Below are the code and all the weights of a small trained network. Each question names an input and a class and asks about switching units off, where a switched-off unit gives its printed mean instead of its output.

import numpy as np


def w(rows, s, z=0):
    codes = np.array(rows[::2]) - 128.0
    scale = np.full(codes.shape[1], s)
    scale[-1] = z or s
    return codes * scale


def f(y):
    return y / 2 * (1 + np.tanh(0.7978845608 * (y + 0.044715 * y**3)))


def log_softmax(a):
    a = a - a.max(-1, keepdims=True)
    return a - np.log(np.exp(a).sum(-1, keepdims=True))


def net(x, mask):
    res = np.array(x, float).reshape(1, 6) / 4 @ E
    y = f(res @ A[0][:, :-1].T + A[0][:, -1])
    res = res + np.where(mask, y, B[0][:, -1]) @ B[0][:, :-1]
    return log_softmax(res[-1] @ U[:, :-1].T + U[:, -1])


A, B = {}, {}
E = w([
[98,130,20,98,163,42],'x0',
[125,120,129,130,120,124],'x1',
[121,132,130,130,122,127],'x2',
[207,166,113,59,62,132],'x3',
[127,115,130,131,118,119],'x4',
[55,76,160,8,149,161],'x5',
],0.012)
A[0] = w([
[186,186,119,234,121,77,28],'n1',
[190,123,236,211,124,211,82],'n2',
[138,144,12,138,199,10,129],'n3',
[233,200,85,73,14,123,3],'n4',
[168,182,124,232,113,80,27],'n5',
[79,82,133,254,212,111,14],'n6',
],0.0091,0.0019)
B[0] = w([
[12,31,168,35,165,111,215],'n1',
[141,151,214,172,14,44,242],'n2',
[114,199,146,129,41,44,247],'n3',
[206,106,23,185,148,219,219],'n4',
[110,69,177,42,161,155,206],'n5',
[183,118,22,208,124,255,210],'n6',
],0.0096,0.012)
U = w([
[161,205,143,158,43,25,172],'0',
[192,125,41,202,169,213,247],'1',
[119,51,160,4,197,126,2],'2',
],0.011,0.00098)

Each question gives the input, the list of numbers given to net, and the class t.
The units are the neurons (one row each of A and B). Each row of codes is followed by its name. A weight is (code - 128) times the scale printed after its matrix; where a second scale follows, it is the last column's (A, B and U).
mask holds one flag per neuron, in row order. A switched-off neuron (its flag False) gives its mean, the last column of its row in B, instead of its output. The means were averaged over made-up inputs and are rounded, as every weight is.
A unit's drop is (log p(t) with every unit on - log p(t) with that unit switched off) / (log p(t) with every unit on - log p(t) with every unit switched off).
The circuit of an input: a set's keep is (log p(t) with only the set's units on - log p(t) with every unit switched off) / (log p(t) with every unit on - log p(t) with every unit switched off). Starting from all 6 units, units are removed one at a time, each time the one whose removal leaves the highest keep (on an exact tie, the one counted first), for as long as the keep stays at least 0.8.
circuit, biggest first: the units of the circuit, biggest drop first
unit that matters most: the unit with the biggest drop
top k neurons: the k neurons with the biggest drops, biggest first
drop of u: that unit's drop, to one decimal
input [-4,8,5,-7,4,-6], class 1: top 2 neurons -> n6, n3
input [7,2,2,-4,6,3], class 0: unit that matters most -> n3
input [-4,6,-1,-7,-2,-8], class 2: top 3 neurons -> n1, n5, n4
input [-6,7,6,-7,-5,7], class 1: top 4 neurons -> n3, n1, n6, n5
input [-6,-3,-2,-2,-2,-8], class 2: top 3 neurons -> n1, n5, n3
input [-6,1,-2,2,3,6], class 0: top 3 neurons -> n1, n2, n5
input [6,4,8,-8,-5,-4], class 1: top 2 neurons -> n6, n2
input [-6,-8,-4,-5,7,-8], class 2: top 2 neurons -> n1, n5
input [6,1,-5,5,-8,4], class 0: top 4 neurons -> n3, n6, n1, n5
input [-3,-3,2,4,7,-1], class 1: top 2 neurons -> n4, n3
input [1,6,7,-2,-5,-3], class 2: top 2 neurons -> n4, n2
input [-4,6,-7,-4,-2,-6], class 2: top 3 neurons -> n1, n5, n3
input [-8,1,5,-8,5,6], class 0: top 2 neurons -> n2, n4
input [-7,0,-8,7,3,7], class 0: circuit, biggest first -> n1
input [-7,5,7,-6,8,5], class 0: top 2 neurons -> n2, n4
input [3,5,-5,-1,4,3], class 0: top 2 neurons -> n1, n5
input [0,4,7,6,3,-8], class 2: top 2 neurons -> n1, n5
input [5,-8,0,6,-5,-8], class 2: drop of n1 -> 0.8
input [8,-7,-6,6,-2,5], class 0: drop of n3 -> 1.0
input [-1,1,2,-7,4,2], class 1: drop of n3 -> 0.0
input [8,6,7,0,8,4], class 0: drop of n3 -> 0.2
input [-1,-5,-1,5,-2,-2], class 1: unit that matters most -> n4
